Here is a tiny trained network, its code and every weight. The questions are about switching its units off for an input and a class, where a switched-off unit gives its printed mean instead of its output.

import numpy as np


def w(rows, s, z=0):
    codes = np.array(rows[::2]) - 128.0
    scale = np.full(codes.shape[1], s)
    scale[-1] = z or s
    return codes * scale


def norm(h):
    return h / np.sqrt((h * h).mean(-1, keepdims=True) + 1e-5)


def f(y):
    return np.maximum(y, 0)


def log_softmax(a):
    a = a - a.max(-1, keepdims=True)
    return a - np.log(np.exp(a).sum(-1, keepdims=True))


def net(x, mask):
    res = np.array(x, float).reshape(1, 2) / 4 @ E
    u = 0
    for l in range(2):
        y = f(norm(res) @ A[l][:, :-1].T + A[l][:, -1])
        res = res + np.where(mask[u : u + 14], y, B[l][:, -1]) @ B[l][:, :-1]
        u += 14
    return log_softmax(norm(res)[-1] @ U[:, :-1].T + U[:, -1])


A, B = {}, {}
E = w([
[137,246,34,62,121,98],'x0',
[84,5,114,101,155,27],'x1',
],0.017)
A[0] = w([
[141,164,186,51,225,132,124],'0.n0',
[156,126,102,132,33,134,24],'0.n1',
[123,60,101,122,94,54,95],'0.n2',
[175,104,213,149,166,180,86],'0.n3',
[89,109,98,136,107,161,99],'0.n4',
[99,149,126,142,143,122,97],'0.n5',
[126,86,149,101,145,125,52],'0.n6',
[179,111,137,111,19,106,79],'0.n7',
[142,188,104,115,124,152,80],'0.n8',
[136,182,94,109,157,117,167],'0.n9',
[225,119,254,18,233,140,87],'0.n10',
[119,86,178,156,135,82,3],'0.n11',
[143,133,141,95,142,109,134],'0.n12',
[120,186,143,201,76,127,82],'0.n13',
],0.008,0.0064)
B[0] = w([
[134,107,103,171,124,138,154],'0.n0',
[124,163,105,107,64,149,128],'0.n1',
[117,120,116,59,228,234,240],'0.n2',
[32,113,51,180,100,145,227],'0.n3',
[121,126,122,143,128,125,128],'0.n4',
[132,114,113,149,153,130,128],'0.n5',
[19,136,84,185,139,149,148],'0.n6',
[163,147,89,111,137,100,128],'0.n7',
[101,85,172,87,240,75,207],'0.n8',
[97,53,105,226,3,154,254],'0.n9',
[97,125,121,150,142,132,153],'0.n10',
[67,149,90,177,131,137,161],'0.n11',
[117,100,121,146,90,139,156],'0.n12',
[200,69,116,9,149,156,186],'0.n13',
],0.018,0.0044)
A[1] = w([
[178,220,137,124,122,186,124],'1.n0',
[150,102,153,130,122,105,112],'1.n1',
[106,124,102,83,168,3,52],'1.n2',
[109,186,108,141,171,169,188],'1.n3',
[138,91,147,112,115,149,97],'1.n4',
[80,193,78,131,171,135,95],'1.n5',
[155,122,139,101,122,117,168],'1.n6',
[123,210,32,95,112,61,37],'1.n7',
[125,130,83,126,79,103,207],'1.n8',
[145,104,139,111,128,69,143],'1.n9',
[140,153,200,177,122,178,119],'1.n10',
[125,159,134,120,149,142,43],'1.n11',
[128,158,92,113,99,93,2],'1.n12',
[146,113,212,168,127,136,124],'1.n13',
],0.034,0.0046)
B[1] = w([
[135,140,160,34,234,146,252],'1.n0',
[135,149,124,110,92,124,135],'1.n1',
[110,145,170,48,253,142,186],'1.n2',
[170,167,146,114,103,118,215],'1.n3',
[171,158,113,141,97,122,183],'1.n4',
[183,130,119,123,91,123,197],'1.n5',
[168,95,140,109,114,145,132],'1.n6',
[32,42,88,248,60,98,236],'1.n7',
[191,149,140,105,117,137,220],'1.n8',
[163,197,147,124,130,173,143],'1.n9',
[87,75,126,126,168,114,210],'1.n10',
[155,138,140,155,114,133,141],'1.n11',
[68,159,95,204,112,139,172],'1.n12',
[110,157,74,188,59,101,170],'1.n13',
],0.032,0.015)
U = w([
[69,65,74,205,91,106,219],'0',
[126,106,131,25,252,132,214],'1',
[242,140,114,96,63,134,202],'2',
[104,152,158,83,95,96,2],'3',
[129,158,189,136,117,85,46],'4',
[99,148,158,79,89,101,4],'5',
],0.02,0.0075)

Each question gives the input, the list of numbers given to net, and the class t.
The units are the neurons (one row each of A and B). Each row of codes is followed by its name. A weight is (code - 128) times the scale printed after its matrix; where a second scale follows, it is the last column's (A, B and U).
mask holds one flag per neuron, layer by layer. A switched-off neuron (its flag False) gives its mean, the last column of its row in B, instead of its output. The means were averaged over made-up inputs and are rounded, as every weight is.
A unit's drop is (log p(t) with every unit on - log p(t) with that unit switched off) / (log p(t) with every unit on - log p(t) with every unit switched off).
The circuit of an input: a set's keep is (log p(t) with only the set's units on - log p(t) with every unit switched off) / (log p(t) with every unit on - log p(t) with every unit switched off). Starting from the 12 units with the biggest drops (on a tie, the unit counted first), units are removed one at a time, each time the one whose removal leaves the highest keep (on an exact tie, the one counted first), for as long as the keep stays at least 0.8.
units of the circuit, in order: the units of the circuit, biggest drop first
top k neurons: the k neurons with the biggest drops, biggest first
top k neurons in layer l: the k neurons of layer l with the biggest drops, biggest first
drop of u: that unit's drop, to one decimal
input [7,-5], class 0: units of the circuit, in order	[1.n7]
input [5,5], class 0: top 2 neurons	[1.n7 0.n8]
input [-3,-1], class 2: top 3 neurons	[0.n3 1.n7 0.n9]
input [-2,1], class 2: top 2 neurons in layer 1	[1.n7 1.n0]
input [-3,1], class 2: units of the circuit, in order	[1.n7 1.n0]
input [3,1], class 2: top 2 neurons	[0.n9 1.n8]
input [2,3], class 2: top 3 neurons	[0.n2 1.n7 0.n8]
input [1,-3], class 2: top 3 neurons in layer 0	[0.n13 0.n8 0.n9]
input [0,3], class 2: top 2 neurons in layer 1	[1.n0 1.n7]
input [-3,2], class 2: top 2 neurons in layer 0	[0.n9 0.n2]
input [4,4], class 0: top 2 neurons	[0.n8 1.n0]
input [-2,-2], class 2: top 2 neurons	[0.n3 1.n7]
input [2,-1], class 2: top 2 neurons	[0.n9 1.n7]
input [4,-1], class 0: top neuron	[0.n2]
input [6,6], class 0: top 2 neurons in layer 1	[1.n7 1.n0]
input [6,-2], class 0: drop of 1.n7	0.6
input [6,-3], class 0: drop of 1.n7	1.9
